Below is a small trained network, with its code and all its weights. Each question gives an input and a class and asks what happens when units are switched off, that is, made to give their printed mean instead of their output.

import numpy as np


def w(rows, s, z=0):
    codes = np.array(rows[::2]) - 128.0
    scale = np.full(codes.shape[1], s)
    scale[-1] = z or s
    return codes * scale


def norm(h):
    return h / np.sqrt((h * h).mean(-1, keepdims=True) + 1e-5)


def f(y):
    return y / 2 * (1 + np.tanh(0.7978845608 * (y + 0.044715 * y**3)))


def log_softmax(a):
    a = a - a.max(-1, keepdims=True)
    return a - np.log(np.exp(a).sum(-1, keepdims=True))


def net(x, mask):
    res = np.array(x, float).reshape(1, 8) / 4 @ E
    u = 0
    for l in range(2):
        y = f(norm(res) @ A[l][:, :-1].T + A[l][:, -1])
        res = res + np.where(mask[u : u + 9], y, B[l][:, -1]) @ B[l][:, :-1]
        u += 9
    return log_softmax(norm(res)[-1] @ U[:, :-1].T + U[:, -1])


A, B = {}, {}
E = w([
[167,152,109,71,150,77],'x0',
[124,112,125,96,196,150],'x1',
[173,187,199,2,146,62],'x2',
[101,151,220,137,192,128],'x3',
[105,87,124,118,217,120],'x4',
[110,183,70,161,193,110],'x5',
[127,128,124,109,210,190],'x6',
[228,147,119,163,109,205],'x7',
],0.005)
A[0] = w([
[145,167,176,84,84,86,9],'0.n0',
[52,153,109,106,22,174,226],'0.n1',
[213,54,107,185,122,180,131],'0.n2',
[76,156,94,62,2,85,137],'0.n3',
[127,97,50,211,189,158,2],'0.n4',
[161,93,130,27,126,198,145],'0.n5',
[157,109,198,154,111,63,124],'0.n6',
[72,194,143,111,249,100,43],'0.n7',
[113,134,205,159,172,133,137],'0.n8',
],0.007,0.0014)
B[0] = w([
[126,135,2,201,157,175,183],'0.n0',
[111,144,158,58,191,83,209],'0.n1',
[68,123,124,78,148,99,211],'0.n2',
[133,118,146,157,178,85,237],'0.n3',
[108,130,58,152,126,255,234],'0.n4',
[176,43,225,84,99,159,177],'0.n5',
[72,107,169,165,115,181,167],'0.n6',
[178,91,134,32,226,110,254],'0.n7',
[75,190,76,113,82,86,175],'0.n8',
],0.0057,0.0033)
A[1] = w([
[67,154,11,139,130,223,27],'1.n0',
[165,46,111,205,54,167,86],'1.n1',
[107,64,164,105,93,149,175],'1.n2',
[167,111,139,185,63,171,145],'1.n3',
[138,89,72,91,63,108,190],'1.n4',
[176,230,126,73,142,127,254],'1.n5',
[76,109,44,91,46,3,146],'1.n6',
[238,214,127,145,79,117,116],'1.n7',
[104,156,156,81,128,48,120],'1.n8',
],0.0072,0.002)
B[1] = w([
[107,37,81,158,113,142,254],'1.n0',
[130,173,131,122,221,61,178],'1.n1',
[126,95,150,178,3,109,168],'1.n2',
[84,134,87,122,143,125,162],'1.n3',
[150,106,186,137,154,122,162],'1.n4',
[40,156,104,50,126,156,232],'1.n5',
[245,144,142,222,159,118,227],'1.n6',
[152,148,89,147,73,161,182],'1.n7',
[85,171,140,181,180,146,211],'1.n8',
],0.0071,0.0038)
U = w([
[87,134,140,10,209,105,187],'0',
[112,107,162,134,101,138,1],'1',
[110,193,177,151,177,77,76],'2',
[138,237,82,71,33,187,138],'3',
[50,150,189,178,38,113,127],'4',
[170,58,216,38,33,152,142],'5',
[71,42,22,178,147,209,150],'6',
[223,112,124,213,114,51,175],'7',
],0.012,0.0052)

Each question gives the input, the list of numbers given to net, and the class t.
The units are the neurons (one row each of A and B). Each row of codes is followed by its name. A weight is (code - 128) times the scale printed after its matrix; where a second scale follows, it is the last column's (A, B and U).
mask holds one flag per neuron, layer by layer. A switched-off neuron (its flag False) gives its mean, the last column of its row in B, instead of its output. The means were averaged over made-up inputs and are rounded, as every weight is.
A unit's drop is (log p(t) with every unit on - log p(t) with that unit switched off) / (log p(t) with every unit on - log p(t) with every unit switched off).
The circuit of an input: a set's keep is (log p(t) with only the set's units on - log p(t) with every unit switched off) / (log p(t) with every unit on - log p(t) with every unit switched off). Starting from the 12 units with the biggest drops (on a tie, the unit counted first), units are removed one at a time, each time the one whose removal leaves the highest keep (on an exact tie, the one counted first), for as long as the keep stays at least 0.8.
circuit, biggest first: the units of the circuit, biggest drop first
k most important neurons: the k neurons with the biggest drops, biggest first
k most important neurons of layer l: the k neurons of layer l with the biggest drops, biggest first
drop of u: that unit's drop, to one decimal
input [-3,8,6,-2,1,-1,-1,4], class 5: circuit, biggest first : [0.n5]
input [7,0,5,0,0,4,-6,1], class 3: 2 most important neurons : [1.n5; 1.n7]
input [-7,6,-1,-1,-2,-3,0,7], class 5: circuit, biggest first : [0.n0; 0.n5; 1.n8]
input [7,-8,6,8,-6,4,-8,7], class 3: circuit, biggest first : [1.n5; 1.n7]
input [7,6,4,-1,-5,-8,-7,-2], class 7: circuit, biggest first : [0.n0; 1.n6]
input [3,3,3,1,6,-4,-3,2], class 5: circuit, biggest first : [0.n5; 1.n2]
input [0,-4,4,-1,5,-6,-7,3], class 7: 2 most important neurons : [0.n0; 1.n1]
input [5,4,2,0,-3,2,-5,-2], class 7: 2 most important neurons : [1.n6; 0.n0]
input [3,-3,3,-2,-6,-4,2,-6], class 2: circuit, biggest first : [1.n8; 0.n3]
input [1,8,0,5,-4,-3,-1,0], class 5: 2 most important neurons of layer 0 : [0.n5; 0.n1]
input [3,4,-6,0,-4,3,-4,-7], class 7: 2 most important neurons of layer 1 : [1.n6; 1.n5]
input [8,-2,8,3,-8,-4,1,-8], class 2: 3 most important neurons of layer 1 : [1.n8; 1.n6; 1.n0]
input [6,3,8,0,-1,2,2,6], class 3: 2 most important neurons : [1.n7; 0.n1]
input [8,-2,-6,8,-3,0,2,-3], class 0: circuit, biggest first : [0.n7]
input [0,-5,-8,-6,4,-6,-5,5], class 7: 2 most important neurons of layer 0 : [0.n0; 0.n1]
input [-6,-7,1,3,8,2,-6,5], class 4: 2 most important neurons : [0.n0; 0.n6]
input [5,-5,7,-6,1,-7,-1,-3], class 7: 2 most important neurons : [1.n6; 0.n0]
input [-7,5,6,3,0,-6,2,0], class 5: 2 most important neurons : [0.n5; 1.n2]
input [1,2,-4,8,-3,-5,-1,5], class 4: drop of 0.n7 : 0.3
input [-4,-2,0,-3,0,7,-8,-6], class 7: circuit, biggest first : [1.n6]
input [-6,7,0,-4,-1,7,-7,-7], class 2: drop of 1.n8 : 0.2
input [5,0,-7,-8,2,-3,-7,-5], class 7: drop of 1.n6 : 0.1
